Below is a small trained network, with its code and all its weights. Each question gives an input and a class and asks what happens when units are switched off, that is, made to give their printed mean instead of their output.

import numpy as np


def w(rows, s, z=0):
    codes = np.array(rows[::2]) - 128.0
    scale = np.full(codes.shape[1], s)
    scale[-1] = z or s
    return codes * scale


def norm(h):
    return h / np.sqrt((h * h).mean(-1, keepdims=True) + 1e-5)


def f(y):
    return y / 2 * (1 + np.tanh(0.7978845608 * (y + 0.044715 * y**3)))


def log_softmax(a):
    a = a - a.max(-1, keepdims=True)
    return a - np.log(np.exp(a).sum(-1, keepdims=True))


def net(x, mask):
    res = np.array(x, float).reshape(1, 3) / 4 @ E
    u = 0
    for l in range(4):
        y = f(norm(res) @ A[l][:, :-1].T + A[l][:, -1])
        res = res + np.where(mask[u : u + 16], y, B[l][:, -1]) @ B[l][:, :-1]
        u += 16
    return log_softmax(norm(res)[-1] @ U[:, :-1].T + U[:, -1])


A, B = {}, {}
E = w([
[143,110,19,56],'x0',
[94,196,191,14],'x1',
[254,41,237,113],'x2',
],0.008)
A[0] = w([
[168,95,165,96,197],'L0N1',
[116,102,113,191,47],'L0N2',
[138,112,102,108,58],'L0N3',
[107,186,137,90,162],'L0N4',
[150,129,112,114,111],'L0N5',
[235,81,10,157,79],'L0N6',
[122,201,164,182,31],'L0N7',
[154,154,159,136,138],'L0N8',
[95,129,67,130,146],'L0N9',
[142,156,122,147,30],'L0N10',
[151,156,133,243,96],'L0N11',
[173,174,113,143,4],'L0N12',
[160,183,128,110,44],'L0N13',
[169,163,191,30,104],'L0N14',
[111,102,167,154,95],'L0N15',
[190,89,114,179,121],'L0N16',
],0.012,0.0047)
B[0] = w([
[62,186,31,105,214],'L0N1',
[72,93,134,222,144],'L0N2',
[174,175,86,151,121],'L0N3',
[69,40,115,84,197],'L0N4',
[151,148,80,114,130],'L0N5',
[49,87,136,60,253],'L0N6',
[207,172,92,82,137],'L0N7',
[12,105,80,132,144],'L0N8',
[99,119,76,78,204],'L0N9',
[159,127,164,187,105],'L0N10',
[48,68,125,78,186],'L0N11',
[161,123,194,196,101],'L0N12',
[153,166,150,112,116],'L0N13',
[74,65,122,106,228],'L0N14',
[107,166,2,139,135],'L0N15',
[90,120,115,84,199],'L0N16',
],0.0041,0.0059)
A[1] = w([
[168,143,124,184,52],'L1N1',
[69,64,71,85,145],'L1N2',
[145,193,92,131,69],'L1N3',
[162,102,102,222,90],'L1N4',
[23,148,114,106,156],'L1N5',
[253,150,171,124,145],'L1N6',
[126,210,203,226,164],'L1N7',
[214,111,160,68,173],'L1N8',
[91,143,206,187,250],'L1N9',
[140,92,78,150,121],'L1N10',
[155,159,94,115,62],'L1N11',
[109,157,183,162,66],'L1N12',
[188,90,224,137,221],'L1N13',
[129,137,112,94,7],'L1N14',
[128,99,132,152,22],'L1N15',
[202,9,141,100,172],'L1N16',
],0.012,0.0021)
B[1] = w([
[123,108,144,83,118],'L1N1',
[194,119,164,159,249],'L1N2',
[146,130,144,161,126],'L1N3',
[100,76,175,83,139],'L1N4',
[207,166,184,182,226],'L1N5',
[93,212,75,154,132],'L1N6',
[207,101,14,56,141],'L1N7',
[97,184,97,188,154],'L1N8',
[255,131,30,42,155],'L1N9',
[142,116,175,104,151],'L1N10',
[173,128,151,146,125],'L1N11',
[167,128,103,77,130],'L1N12',
[123,166,127,171,157],'L1N13',
[145,116,134,132,134],'L1N14',
[157,105,155,154,125],'L1N15',
[105,199,102,180,191],'L1N16',
],0.0082,0.011)
A[2] = w([
[140,92,147,93,87],'L2N1',
[47,56,108,146,114],'L2N2',
[93,214,222,97,78],'L2N3',
[173,119,43,97,49],'L2N4',
[47,174,255,75,4],'L2N5',
[33,231,168,100,126],'L2N6',
[102,205,124,188,55],'L2N7',
[168,125,145,132,21],'L2N8',
[36,218,73,187,57],'L2N9',
[44,225,161,254,101],'L2N10',
[131,123,20,61,63],'L2N11',
[40,98,197,42,94],'L2N12',
[165,105,49,96,81],'L2N13',
[137,121,29,49,100],'L2N14',
[49,20,117,229,114],'L2N15',
[154,46,203,79,105],'L2N16',
],0.0088,0.0033)
B[2] = w([
[98,168,97,143,119],'L2N1',
[79,61,210,61,130],'L2N2',
[64,66,93,100,200],'L2N3',
[186,201,152,58,176],'L2N4',
[70,109,164,40,171],'L2N5',
[139,63,108,181,204],'L2N6',
[93,146,27,149,177],'L2N7',
[133,126,123,142,118],'L2N8',
[94,213,180,255,195],'L2N9',
[164,169,23,141,255],'L2N10',
[241,123,220,101,172],'L2N11',
[8,160,192,143,138],'L2N12',
[167,83,129,99,174],'L2N13',
[229,86,171,93,187],'L2N14',
[71,62,158,29,221],'L2N15',
[134,197,99,185,156],'L2N16',
],0.006,0.0044)
A[3] = w([
[198,144,88,19,19],'L3N1',
[140,142,35,132,89],'L3N2',
[10,136,106,174,90],'L3N3',
[18,194,185,95,96],'L3N4',
[22,152,120,213,61],'L3N5',
[140,213,133,103,170],'L3N6',
[165,49,239,101,170],'L3N7',
[161,122,48,112,121],'L3N8',
[135,234,143,39,245],'L3N9',
[168,180,213,196,87],'L3N10',
[32,141,183,66,47],'L3N11',
[25,18,81,169,74],'L3N12',
[158,179,162,226,152],'L3N13',
[1,64,143,44,252],'L3N14',
[102,59,114,151,75],'L3N15',
[87,220,45,214,21],'L3N16',
],0.0099,0.0035)
B[3] = w([
[232,144,108,131,215],'L3N1',
[113,146,133,190,166],'L3N2',
[207,164,119,98,187],'L3N3',
[132,53,133,118,169],'L3N4',
[191,169,109,96,191],'L3N5',
[120,87,124,150,195],'L3N6',
[126,177,89,164,237],'L3N7',
[114,176,86,146,174],'L3N8',
[125,76,80,187,254],'L3N9',
[98,150,197,57,161],'L3N10',
[120,29,101,126,163],'L3N11',
[132,35,173,112,197],'L3N12',
[81,141,183,74,209],'L3N13',
[79,2,253,158,242],'L3N14',
[93,82,141,105,140],'L3N15',
[19,128,100,188,239],'L3N16',
],0.0089,0.0056)
U = w([
[241,163,94,137,224],'0',
[102,39,176,141,204],'1',
[69,206,78,224,170],'2',
[132,216,253,94,142],'3',
[113,161,136,97,6],'4',
[109,164,128,77,13],'5',
[106,166,139,73,1],'6',
],0.023,0.0085)

Each question gives the input, the list of numbers given to net, and the class t.
The units are the neurons (one row each of A and B). Each row of codes is followed by its name. A weight is (code - 128) times the scale printed after its matrix; where a second scale follows, it is the last column's (A, B and U).
mask holds one flag per neuron, layer by layer. A switched-off neuron (its flag False) gives its mean, the last column of its row in B, instead of its output. The means were averaged over made-up inputs and are rounded, as every weight is.
A unit's drop is (log p(t) with every unit on - log p(t) with that unit switched off) / (log p(t) with every unit on - log p(t) with every unit switched off).
The circuit of an input: a set's keep is (log p(t) with only the set's units on - log p(t) with every unit switched off) / (log p(t) with every unit on - log p(t) with every unit switched off). Starting from the 12 units with the biggest drops (on a tie, the unit counted first), units are removed one at a time, each time the one whose removal leaves the highest keep (on an exact tie, the one counted first), for as long as the keep stays at least 0.8.
units of the circuit, in order: the units of the circuit, biggest drop first
most important unit: the unit with the biggest drop
k most important neurons: the k neurons with the biggest drops, biggest first
k most important neurons of layer l: the k neurons of layer l with the biggest drops, biggest first
drop of u: that unit's drop, to one decimal
input [4,6,-3], class 1: most important unit : L1N9
input [-4,6,-6], class 1: 3 most important neurons : L1N16, L1N8, L0N4
input [-6,-6,7], class 2: 2 most important neurons of layer 0 : L0N14, L0N4
input [3,0,-2], class 3: 2 most important neurons : L1N9, L1N2
input [-1,-4,-2], class 1: units of the circuit, in order : L2N15, L0N11
input [-6,4,6], class 0: 4 most important neurons : L1N9, L1N7, L0N1, L0N8
input [-3,1,2], class 3: 2 most important neurons : L0N1, L0N15
input [-3,-4,-3], class 1: 4 most important neurons : L0N11, L0N2, L1N16, L2N9
input [-5,-6,-6], class 1: 3 most important neurons : L0N11, L1N16, L1N4
input [5,5,8], class 2: 2 most important neurons : L1N16, L1N8
input [-1,-7,8], class 2: 3 most important neurons : L1N13, L1N16, L0N14
input [-3,8,-8], class 1: 3 most important neurons : L1N16, L2N5, L0N4
input [-8,8,-1], class 0: 4 most important neurons : L1N9, L1N7, L0N6, L0N11
input [-8,6,3], class 0: most important unit : L1N9
input [6,-4,7], class 2: 3 most important neurons : L1N16, L1N8, L1N9
input [-7,7,-7], class 0: 4 most important neurons of layer 1 : L1N9, L1N7, L1N16, L1N8
input [-8,-6,-4], class 0: 2 most important neurons : L1N9, L1N7
input [7,8,-8], class 1: 2 most important neurons : L1N9, L1N16
input [3,8,8], class 1: 2 most important neurons of layer 0 : L0N14, L0N1
input [-4,-5,8], class 2: most important neuron of layer 1 : L1N16
input [-7,4,-7], class 0: drop of L1N16 : 0.2
input [-8,4,5], class 0: drop of L1N9 : 1.1
input [-1,-2,7], class 2: drop of L0N10 : 0.0
